Here is a tiny trained network, its code and every weight. The questions are about switching its units off for an input and a target symbol, where a switched-off unit gives its printed mean instead of its output.

import numpy as np


def w(rows, s, z=0):
    codes = np.array(rows[::2]) - 128.0
    scale = np.full(codes.shape[1], s)
    scale[-1] = z or s
    return codes * scale


def norm(h):
    return h / np.sqrt((h * h).mean(-1, keepdims=True) + 1e-5)


def f(y):
    return np.maximum(y, 0)


def softmax(a):
    e = np.exp(a - a.max(-1, keepdims=True))
    return e / e.sum(-1, keepdims=True)


def log_softmax(a):
    a = a - a.max(-1, keepdims=True)
    return a - np.log(np.exp(a).sum(-1, keepdims=True))


def net(x, mask):
    ids = ['αβγδεζθξπστφψω'.index(c) for c in x.split()]
    T = len(ids)
    res = E[ids] + P[:T]
    u = 0
    for l in range(2):
        r = norm(res)
        for j in range(2):
            rows = slice(4 * j, 4 * j + 4)
            q, k, v = (r @ M[l][rows].T for M in (Q, K, V))
            z = softmax(np.where(np.tri(T) > 0, q @ k.T / 4**0.5, -1e9)) @ v
            o = O[l][rows]
            res = res + np.where(mask[u + j], z, o[:, -1]) @ o[:, :-1]
        u += 2
        y = f(norm(res) @ A[l][:, :-1].T + A[l][:, -1])
        res = res + np.where(mask[u : u + 8], y, B[l][:, -1]) @ B[l][:, :-1]
        u += 8
    return log_softmax(norm(res)[-1] @ U[:, :-1].T + U[:, -1])


Q, K, V, O, A, B = {}, {}, {}, {}, {}, {}
E = w([
[123,147,28,215,186],'α',
[97,56,121,100,107],'β',
[49,88,159,115,120],'γ',
[110,56,118,103,104],'δ',
[187,212,152,149,156],'ε',
[182,107,87,124,52],'ζ',
[119,51,110,101,104],'θ',
[81,175,27,245,183],'ξ',
[158,79,130,93,205],'π',
[125,147,122,148,37],'σ',
[66,78,2,202,110],'τ',
[85,64,131,105,109],'φ',
[136,56,105,103,103],'ψ',
[177,207,135,156,84],'ω',
],0.023)
P = w([
[106,91,101,213,147],'0',
[74,151,53,99,157],'1',
[78,89,67,202,154],'2',
[112,145,115,64,121],'3',
[53,193,19,67,163],'4',
[145,90,170,144,103],'5',
[112,166,113,19,117],'6',
[130,56,138,253,134],'7',
[161,115,196,65,88],'8',
[91,90,74,243,171],'9',
[136,73,142,203,120],'10',
],0.012)
Q[0] = w([
[179,83,62,129,211],'L0H1',
[228,148,134,105,192],'L0H1',
[158,55,133,53,102],'L0H1',
[208,140,89,136,69],'L0H1',
[118,114,103,218,126],'L0H2',
[74,183,2,131,119],'L0H2',
[124,107,97,117,247],'L0H2',
[136,144,134,112,117],'L0H2',
],0.059)
K[0] = w([
[177,47,11,150,254],'L0H1',
[221,170,169,69,203],'L0H1',
[183,33,140,56,102],'L0H1',
[238,169,82,151,58],'L0H1',
[162,71,209,220,97],'L0H2',
[94,131,25,238,152],'L0H2',
[111,91,138,174,192],'L0H2',
[99,139,100,89,117],'L0H2',
],0.048)
V[0] = w([
[111,171,114,163,42],'L0H1',
[112,105,89,132,130],'L0H1',
[133,81,141,112,253],'L0H1',
[160,179,126,164,167],'L0H1',
[184,142,100,189,55],'L0H2',
[68,90,138,149,94],'L0H2',
[79,175,136,132,98],'L0H2',
[50,162,227,162,166],'L0H2',
],0.036)
O[0] = w([
[150,175,127,148,74,126],'L0H1',
[56,145,168,153,139,197],'L0H1',
[105,98,145,124,246,123],'L0H1',
[202,212,46,138,219,37],'L0H1',
[104,191,189,115,60,186],'L0H2',
[225,61,134,185,102,174],'L0H2',
[114,152,96,188,140,94],'L0H2',
[80,54,3,116,94,3],'L0H2',
],0.025,0.021)
A[0] = w([
[192,137,91,63,75,110],'L0N1',
[145,83,198,110,253,173],'L0N2',
[185,93,105,28,189,92],'L0N3',
[82,56,49,70,176,225],'L0N4',
[148,30,141,143,189,140],'L0N5',
[191,149,149,120,123,77],'L0N6',
[152,114,107,142,69,1],'L0N7',
[158,171,108,134,157,96],'L0N8',
],0.053,0.011)
B[0] = w([
[124,218,176,140,100,153],'L0N1',
[162,33,163,8,199,254],'L0N2',
[122,37,91,64,38,163],'L0N3',
[199,180,2,83,227,184],'L0N4',
[88,114,27,140,56,210],'L0N5',
[80,142,88,134,103,158],'L0N6',
[132,153,210,110,130,147],'L0N7',
[115,58,140,155,192,146],'L0N8',
],0.062,0.041)
Q[1] = w([
[72,237,190,166,181],'L1H1',
[2,129,41,129,184],'L1H1',
[124,72,119,175,183],'L1H1',
[206,122,128,214,142],'L1H1',
[87,93,89,192,140],'L1H2',
[111,66,120,170,132],'L1H2',
[163,48,95,91,176],'L1H2',
[135,171,157,169,132],'L1H2',
],0.043)
K[1] = w([
[51,198,148,186,141],'L1H1',
[1,87,69,128,146],'L1H1',
[138,96,120,183,186],'L1H1',
[187,129,93,240,154],'L1H1',
[135,135,71,187,112],'L1H2',
[118,91,125,173,132],'L1H2',
[138,68,123,158,180],'L1H2',
[183,178,133,137,80],'L1H2',
],0.045)
V[1] = w([
[170,202,138,177,22],'L1H1',
[111,103,148,141,160],'L1H1',
[181,198,117,62,106],'L1H1',
[103,80,76,120,132],'L1H1',
[84,127,169,39,201],'L1H2',
[5,40,104,114,186],'L1H2',
[186,159,99,69,197],'L1H2',
[143,93,73,139,174],'L1H2',
],0.029)
O[1] = w([
[151,70,28,89,253,66],'L1H1',
[109,117,165,124,105,121],'L1H1',
[181,128,64,181,162,179],'L1H1',
[129,196,131,123,89,143],'L1H1',
[135,123,192,198,119,255],'L1H2',
[223,215,172,226,104,186],'L1H2',
[71,169,133,154,123,153],'L1H2',
[124,194,109,129,127,105],'L1H2',
],0.026,0.013)
A[1] = w([
[13,61,100,219,217,79],'L1N1',
[100,100,154,176,255,52],'L1N2',
[156,240,58,140,186,1],'L1N3',
[36,90,164,78,101,159],'L1N4',
[131,204,52,143,47,101],'L1N5',
[223,75,143,140,101,124],'L1N6',
[136,115,76,148,37,77],'L1N7',
[107,34,16,201,104,65],'L1N8',
],0.042,0.012)
B[1] = w([
[81,60,178,174,70,158],'L1N1',
[160,210,93,76,180,161],'L1N2',
[2,189,145,125,141,158],'L1N3',
[143,170,73,165,164,251],'L1N4',
[146,129,208,73,96,191],'L1N5',
[72,144,114,147,104,192],'L1N6',
[159,196,124,124,112,166],'L1N7',
[174,73,179,184,211,183],'L1N8',
],0.074,0.028)
U = w([
[158,174,175,103,232,3],'α',
[106,72,229,79,121,25],'β',
[247,116,149,158,128,70],'γ',
[180,111,76,211,82,180],'δ',
[120,124,124,176,84,215],'ε',
[138,198,51,173,151,195],'ζ',
[80,68,110,121,45,117],'θ',
[138,170,151,222,134,199],'ξ',
[137,83,78,53,118,184],'π',
[179,190,128,77,57,109],'σ',
[122,67,137,206,191,153],'τ',
[105,125,57,146,34,157],'φ',
[36,104,82,174,117,167],'ψ',
[15,174,131,74,140,60],'ω',
],0.016,0.0061)

Each question gives the input, a string of symbols that net reads in full, and the target symbol t.
The units are the heads (4 rows each of Q, K, V and O) and the neurons (one row each of A and B). Each row of codes is followed by its name. A weight is (code - 128) times the scale printed after its matrix; where a second scale follows, it is the last column's (O, A, B and U).
mask holds one flag per unit, layer by layer, with each layer's heads first. A switched-off unit (its flag False) gives its mean, the last column of its rows in O or B, instead of its output. The means were averaged over made-up inputs and are rounded, as every weight is.
A unit's drop is (log p(t) with every unit on - log p(t) with that unit switched off) / (log p(t) with every unit on - log p(t) with every unit switched off).
The circuit of an input: a set's keep is (log p(t) with only the set's units on - log p(t) with every unit switched off) / (log p(t) with every unit on - log p(t) with every unit switched off). Starting from the 12 units with the biggest drops (on a tie, the unit counted first), units are removed one at a time, each time the one whose removal leaves the highest keep (on an exact tie, the one counted first), for as long as the keep stays at least 0.8.
circuit, biggest first: the units of the circuit, biggest drop first
most important unit: the unit with the biggest drop
top k neurons: the k neurons with the biggest drops, biggest first
k most important neurons of layer l: the k neurons of layer l with the biggest drops, biggest first
which heads matter: for each layer, one digit per head in row order, 1 if its drop is at least 0.15 and else 0, layers parted by /
input π ψ ζ σ ψ β ζ π φ, target α: which heads matter -> 01 / 10
input π γ ζ θ, target ζ: circuit, biggest first -> (L0N4; L0H2; L0N2)
input π θ ε θ σ ω ψ ψ, target ψ: most important unit -> L0N2
input ω ω ψ δ ζ θ π ψ, target θ: which heads matter -> 11 / 11
input ψ ψ ψ σ π τ φ β ω, target ω: top 2 neurons -> (L0N1; L0N2)
input ψ ψ τ ψ π γ, target β: which heads matter -> 01 / 10
input π ξ ζ β α, target α: 2 most important neurons of layer 0 -> (L0N5; L0N8)
input ψ ω ζ σ π ψ σ β, target β: which heads matter -> 11 / 10
input ψ ω π ψ, target ψ: which heads matter -> 11 / 01
input δ σ σ ψ β, target τ: which heads matter -> 01 / 10
input ε ζ ψ π ε ψ ψ, target ω: top 3 neurons -> (L1N3; L0N4; L0N2)
input ψ γ ω φ φ ψ ψ, target γ: which heads matter -> 11 / 11
input φ π ψ π ζ ξ, target ξ: top 4 neurons -> (L0N8; L0N4; L0N2; L0N5)
input ψ π ε, target β: circuit, biggest first -> (L0N4)
input π φ σ φ, target γ: 3 most important neurons of layer 1 -> (L1N8; L1N7; L1N5)
input γ ζ φ ζ π γ ω ψ φ, target ψ: top 3 neurons -> (L0N2; L0N4; L1N4)
input ω ψ β ψ ψ, target δ: top 3 neurons -> (L0N5; L1N8; L0N4)
input σ τ γ π π σ ψ ζ, target ζ: which heads matter -> 10 / 11
input ψ β δ ψ ω ψ ψ σ ψ φ, target τ: top 4 neurons -> (L0N5; L0N2; L1N1; L1N8)
input ψ α ψ π γ γ σ θ π ψ σ, target σ: which heads matter -> 10 / 00
input φ τ σ α ψ δ α β, target φ: top 4 neurons -> (L0N5; L0N2; L1N8; L1N4)
input ψ δ α ζ φ ψ, target α: top 3 neurons -> (L0N5; L0N3; L1N2)
input γ σ π ω φ ψ ψ ψ θ β β, target θ: which heads matter -> 01 / 11
input ψ π π π π τ π ε π ω τ, target τ: most important unit -> L1H1
input φ ζ φ ψ σ φ γ α φ, target ζ: which heads matter -> 01 / 00
input ψ ζ ω σ σ σ φ γ θ, target γ: top 2 neurons -> (L0N5; L1N8)
